In the rows, zero is written as 128.
Group and class of each row:
[107 138 133 139 137  22  90  72 114 143 105 134 111 126 141 102 122 129
 106 145  85 123 144 163 109 215 128 175 126 146 137  89 145 125 205]
<57>.z591
[122 105 146 118 142 182 101 153 110 132  92 120 113 132 136 118 130 106
 106 130 162 139 119 135 100 135 149  83 129 178 121 126  99 105  72]
<59>.z837
[126 152 128 129 178   4  69  85 123 129 123 126 109 158 152 106 127 120
 111 148 113 117 136 136 144 157 118 152  92 169 137  98 135 128 122]
<57>.z753
[129 125 132 147  98 180 130 189 110 138  77 104 134  92 158 157 121 122
 112 132 127 121 112 120 114 166 158  97 177 156 130 132 104 165 110]
<59>.z837
[144 136 136 120 111 176 136 125 119 121 168 131 172 170 142 147 151 131
 104 101 101 131  94 143  66 159 133 140 150 140 139 111 106 144 152]
<58>.z648
[149 112 130 123 156 182 165 159 191 122 195 116 118 127 150 145 131 126
  90  86  91 120 111 104  71 168 124 132 154 154 117 139 140 163 115]
<58>.z648
[149 133 134 105 142 161 143 120 128 143 133 110 121 129 151 117 138 138
 132 106 112 144 108 128  78 161 123 121 166 186 121  85 135 136 146]
<58>.z648
[137 108  82  94 151 117 182 127 144 136 143 100 115 124 163 100  51 163
 123  97  85 134 120  89  82 202 119 144 144 182 157  85 148  86 133]
<61>.z726
[124 121 138 110 188  87 161  85 177 147 192 117  94 154 128  77 165 169
 107 125 100 159 136  84  63 190 112 135 164 199 128  96 177  92 120]
<61>.z726
[132 118 153 113 179 129 180  93 173 126 170 109 120 119 166  89 142 155
 125 114 106 124 132  73  70 185 129 126 167 169 145  88 167  75 144]
<61>.z726
[142 121 151 107 126 122 163  92 171 132 181 115 109 143 143 110 130 126
  87 130 111 167 123 115  85 176 118 137 147 149 135 103 210 107 144]
<61>.z925
[108 151 118 172 161  60 109  83 132 132 156 120 101 131 118 116 131 122
 124 145 128 139 114 145  81 195 124 164 121 132 162 112 142  98 132]
<57>.z753
[144 115 110 117 205  88 148 103 186 116 203 130  97 141 127  72  99 127
 107 102 100 138 126 134  79 150 130 123 170 149 125 126 175 108 166]
<61>.z726
[ 86 133 135 119 129  18 132 118 134 129 186 143 127 141 110 138 128 143
 119 112 134 116 128 162 141 135 134 178 103  85 146 147 108 137 149]
<57>.z753

Group, then class:
[110 131 159 127 119 145  93  89 113  92 148 139 131  84  91 134 130 126
 146 141 146 138 119 134 104 133 113 181 138 111 131 134  71 126 122]
F.Z343
[124 130 162 133 137 137 101 100 110 113 147 134 128  87  98 140 106 107
 156 114 150 144 130 131 105 129 111 161 134 106 135 126  83 135 132]
F.Z343
[101 144 158 128 144 137 142  97 112 109 136 113 117  86  90 151 119 103
 136 124 159 118 124 145 114 149  74 138 138 118 135  99  88 133 132]
F.z13
[116 141 155 124 140 133 126 102 106 102 131 124 115 100  92 140 139 115
 133 138 156 118 109 131 117 138 100 157 134 115 138 107  84 126 136]
F.Z343
[120 139 152 106 157 134 119  97 106 101 133 124 121 101  83 134 140 131
 131 136 153 119 120 129 107 142 100 155 128 111 150 133  83 136 134]
F.z13
[107 132 133 126  94 115 135 110 109 108 108 166 111 107 114 152 155 128
 115 141 141  95 106 134 165 159 116 140 139 128 119 104 111 104 131]
T.Z524
[151 160 141 118 151 109 171 140 106 153 138 104 109  93 110 157 118 105
 153 104 134 110  85 137 108 165  45  84 140 141 147  82 108 139 138]
J.Z842
[126 132 162 117 136 146  98  98 107  99 146 131 120  88  81 140 126 121
 147 133 155 137 122 134 102 130 117 180 134 107 144 131  74 123 128]
F.Z343
[143 151 132 126 141 100 204 118 119 147 114 164  89 110 120 179 127 101
 113 153 143 105 107 134 166 158 105 152 132 121 176  96 151 122 134]
T.z898
[132 151 136 119 153 118 136 125 116 148 120 118 122 106 112 138 167 108
 118 110 129 108  87 138 124 165  81  94 131 134 126 104  92 134 135]
J.Z842
[145 152 137 125 159 112 167 122 108 152 127 121 100  99 112 155 137 100
 133 126 139 100  99 131 132 153  67  97 148 129 153  93 126 124 141]
J.z156
[135 174 127 121 131 103 152 110 117 136 112 163 105  99 115 147 147 120
 118 154 140 106 115 130 148 160  99 154 145 113 165 124 123 111 136]
T.z898
[148 140 118 106 142 103 147 134 121 163 121 166  97 117 131 148 151 116
 119 135 127 114 100 131 149 140 130 140 128 117 163 132 129 126 134]
T.z898
[110 139 159 123 141 139 118  81  99  72 131 114 117 101  75 140 129 121
 150 147 160 111 118 135 119 127 100 158 138 121 139 110  69 114 129]
F.Z343
[144 140 122 127 145  93 164 107 109 135  97 163  71 121 111 153 130 112
 127 167 155  92 124 122 164 134 109 144 158 111 185 118 150  93 139]
T.z898
[130 143 143 121 136 109 175 109 102 120 119 151  87 108 104 158 139  99
 131 153 153  95 110 147 171 146  99 139 133 126 166  86 130  93 136]
T.z898
[138 139 129 119 146 119 156 145 129 154 113 142 116 116 127 144 151  99
 106 138 134 117 105 133 160 146 120 123 132 132 146  99 122 126 129]
T.Z524
[146 153 140 123 144  97 185 115 116 154 115 164  92  96 112 175 134  98
 120 149 141 108 107 130 158 160  93 151 140 116 179 107 141 115 142]
T.z898
[130 142 139 129 117 117 171 117 121 135 128 156 102 115 118 163 120 100
 129 130 135 113 113 129 152 142 113 129 132 132 146  94 132 122 130]
T.Z524
[145 143 133 135 111 100 181 104 116 145 126 156  87  93 118 171 114  93
 141 139 131 111 108 133 159 150  76 128 156 127 158  82 143  98 136]
T.Z524
[146 139 127 122 134 103 171 120 122 148 115 148 104 121 119 158 136 108
 131 135 129 104 105 121 155 146 100 127 134 123 153 104 117 111 134]
T.Z524
[128 139 143 112 158 128 108 114 120 122 141 143 132 103 105 105 153 140
 129 150 132 138 115 132 110 136 133 176 124 104 152 157  87 138 126]
F.Z343
[146 131 128 118 140 110 164 107 113 144 121 157  89 106 108 159 132 110
 147 154 134 118 103 130 152 138  98 148 147 119 172 108 129 102 137]
T.z898
[130 132 125 129 124 104 167 125 104 148 115 149  91  92 117 161 137 101
 128 144 134 107 124 131 156 156  88 127 146 125 153 103 151  98 145]
T.Z524

Group and class of each row:
[136 182 113 122 149 141 145 148 185 170 107 136 127 122 125  95 109  96
 130 143 174 127 159 123 107 160 135 128 139 106 142 129 128 103 146]
[25].z401
[163 104 113 148 120 123 110 117 124 122 139 125 120 154 120 128  89 135
 137 124 103 129 125 143 131 136 114 120 141 151 120 142 117 137 121]
[31].Z895
[156 149 128 122 136 161 125 143 185  33 131 141  85  98 115 106 101 126
 142 141 139 193 123 137 123 121 119 144 142 153 161 118 134 135 117]
[25].z401
[123 191 151  98 139 139 151 158 188 148 103 129 106 102 119 136 151 128
 128 143 168 122 125 119 113 127 186 123 126  87 171 114 168 114 170]
[33].z411
[151 102 113 119 126 116 124 112 156 183 103 119 127 137 142 118 120 165
 123 131 132 118 112 147 126 119 117 147 127 139  96 127 112 119 132]
[31].z495
[123 163 139 142 147 130 158 102 174 166 116 131 129 114 161 111 163 111
 129 134 155 141 130 116 102 123 170 127 129  85 154 147 159 109 166]
[33].z994
[165  92 142 134  83 101 105 114 135 114  84 116  96 157 120 126 135 188
 156 108  74 135 111 174 158 128 120 110 132 164 105 109 136 208 120]
[31].z495
[113 154 121 117 147 158 126 143 129 126 141 131 142 114 107 120 114  94
 135 163 168 115 199 106 127 154 134 135 133 118 132 161 153  97 155]
[25].z250
